Below is a small trained network, with its code and all its weights. Each question gives an input and a class and asks what happens when units are switched off, that is, made to give their printed mean instead of their output.

import numpy as np


def w(rows, s, z=0):
    codes = np.array(rows[::2]) - 128.0
    scale = np.full(codes.shape[1], s)
    scale[-1] = z or s
    return codes * scale


def norm(h):
    return h / np.sqrt((h * h).mean(-1, keepdims=True) + 1e-5)


def f(y):
    return np.maximum(y, 0)


def log_softmax(a):
    a = a - a.max(-1, keepdims=True)
    return a - np.log(np.exp(a).sum(-1, keepdims=True))


def net(x, mask):
    res = np.array(x, float).reshape(1, 8) / 4 @ E
    u = 0
    for l in range(4):
        y = f(norm(res) @ A[l][:, :-1].T + A[l][:, -1])
        res = res + np.where(mask[u : u + 4], y, B[l][:, -1]) @ B[l][:, :-1]
        u += 4
    return log_softmax(norm(res)[-1] @ U[:, :-1].T + U[:, -1])


A, B = {}, {}
E = w([
[173,128,60,96,167,84,97],'x0',
[148,135,151,47,123,96,114],'x1',
[84,85,149,147,82,131,82],'x2',
[46,118,89,110,107,52,137],'x3',
[164,132,101,163,254,126,142],'x4',
[89,178,121,140,101,102,65],'x5',
[102,146,68,131,187,104,192],'x6',
[161,166,134,95,121,174,153],'x7',
],0.0092)
A[0] = w([
[120,151,174,147,60,149,105,136],'0.n1',
[179,36,121,126,91,187,49,250],'0.n2',
[200,143,2,153,26,90,143,40],'0.n3',
[120,160,45,234,153,147,130,166],'0.n4',
],0.0055,0.0022)
B[0] = w([
[84,174,87,201,18,84,143,211],'0.n1',
[75,240,182,130,186,1,147,252],'0.n2',
[141,139,22,54,157,214,206,168],'0.n3',
[183,167,137,131,188,119,120,227],'0.n4',
],0.0087,0.0041)
A[1] = w([
[132,156,180,147,153,251,254,192],'1.n1',
[153,214,147,223,107,115,50,99],'1.n2',
[116,139,101,101,139,155,177,252],'1.n3',
[249,133,168,68,86,101,160,153],'1.n4',
],0.0072,0.0015)
B[1] = w([
[253,112,66,152,157,59,159,253],'1.n1',
[167,167,122,111,97,168,187,252],'1.n2',
[169,127,136,90,130,107,40,194],'1.n3',
[131,251,177,191,131,163,73,210],'1.n4',
],0.012,0.005)
A[2] = w([
[75,115,129,181,12,195,71,3],'2.n1',
[219,57,167,174,254,20,160,213],'2.n2',
[70,69,188,59,62,111,192,65],'2.n3',
[145,123,236,179,89,116,154,137],'2.n4',
],0.0079,0.0022)
B[2] = w([
[70,69,153,174,160,178,172,164],'2.n1',
[150,114,1,93,195,36,22,245],'2.n2',
[32,57,166,52,169,168,25,148],'2.n3',
[233,130,122,82,152,131,149,171],'2.n4',
],0.009,0.011)
A[3] = w([
[166,125,81,108,226,107,214,199],'3.n1',
[30,120,98,255,234,113,126,154],'3.n2',
[113,85,174,40,115,122,71,47],'3.n3',
[88,135,127,103,76,91,158,6],'3.n4',
],0.0095,0.0019)
B[3] = w([
[160,52,85,90,115,51,56,254],'3.n1',
[214,255,124,105,106,123,162,191],'3.n2',
[110,91,173,207,183,91,208,157],'3.n3',
[160,24,84,20,103,202,156,151],'3.n4',
],0.0072,0.0086)
U = w([
[6,78,124,95,86,135,110,5],'0',
[169,134,31,98,190,92,88,216],'1',
[140,214,158,144,87,182,151,109],'2',
],0.013,0.0013)

Each question gives the input, the list of numbers given to net, and the class t.
The units are the neurons (one row each of A and B). Each row of codes is followed by its name. A weight is (code - 128) times the scale printed after its matrix; where a second scale follows, it is the last column's (A, B and U).
mask holds one flag per neuron, layer by layer. A switched-off neuron (its flag False) gives its mean, the last column of its row in B, instead of its output. The means were averaged over made-up inputs and are rounded, as every weight is.
A unit's drop is (log p(t) with every unit on - log p(t) with that unit switched off) / (log p(t) with every unit on - log p(t) with every unit switched off).
The circuit of an input: a set's keep is (log p(t) with only the set's units on - log p(t) with every unit switched off) / (log p(t) with every unit on - log p(t) with every unit switched off). Starting from the 12 units with the biggest drops (on a tie, the unit counted first), units are removed one at a time, each time the one whose removal leaves the highest keep (on an exact tie, the one counted first), for as long as the keep stays at least 0.8.
circuit, biggest first: the units of the circuit, biggest drop first
unit that matters most: the unit with the biggest drop
k most important neurons: the k neurons with the biggest drops, biggest first
top k neurons in layer l: the k neurons of layer l with the biggest drops, biggest first
drop of u: that unit's drop, to one decimal
input [0,-1,4,7,0,2,-2,-8], class 0: circuit, biggest first => [1.n1 2.n2]
input [-3,5,1,-3,-8,3,-7,-6], class 0: circuit, biggest first => [1.n1 2.n1]
input [-2,-2,-1,-2,-1,1,-1,-8], class 2: circuit, biggest first => [2.n2 1.n1]
input [5,3,7,0,-2,-2,-5,-3], class 0: 4 most important neurons => [1.n1 2.n2 0.n4 1.n4]
input [3,-1,7,-4,1,8,-2,5], class 2: unit that matters most => 2.n2
input [-4,5,1,7,4,-3,-1,1], class 0: 3 most important neurons => [1.n1 2.n3 0.n4]
input [7,6,-8,-8,-1,6,-2,6], class 2: top 2 neurons in layer 1 => [1.n4 1.n1]
input [-5,4,-6,6,-3,-7,-7,-2], class 2: 4 most important neurons => [1.n4 2.n2 2.n4 3.n1]
input [3,8,6,0,-5,6,-3,5], class 0: top 2 neurons in layer 0 => [0.n4 0.n1]
input [-2,-5,7,6,1,2,-6,-1], class 0: top 2 neurons in layer 2 => [2.n3 2.n2]
input [5,4,-2,4,2,2,-8,2], class 2: top 2 neurons in layer 1 => [1.n1 1.n4]
input [-7,8,6,-4,-3,7,0,-5], class 0: drop of 2.n3 => 0.2
input [3,5,-6,-6,-2,-6,-7,0], class 2: drop of 2.n2 => 0.2
input [-2,5,-5,0,-8,1,-7,5], class 2: drop of 3.n3 => 0.0
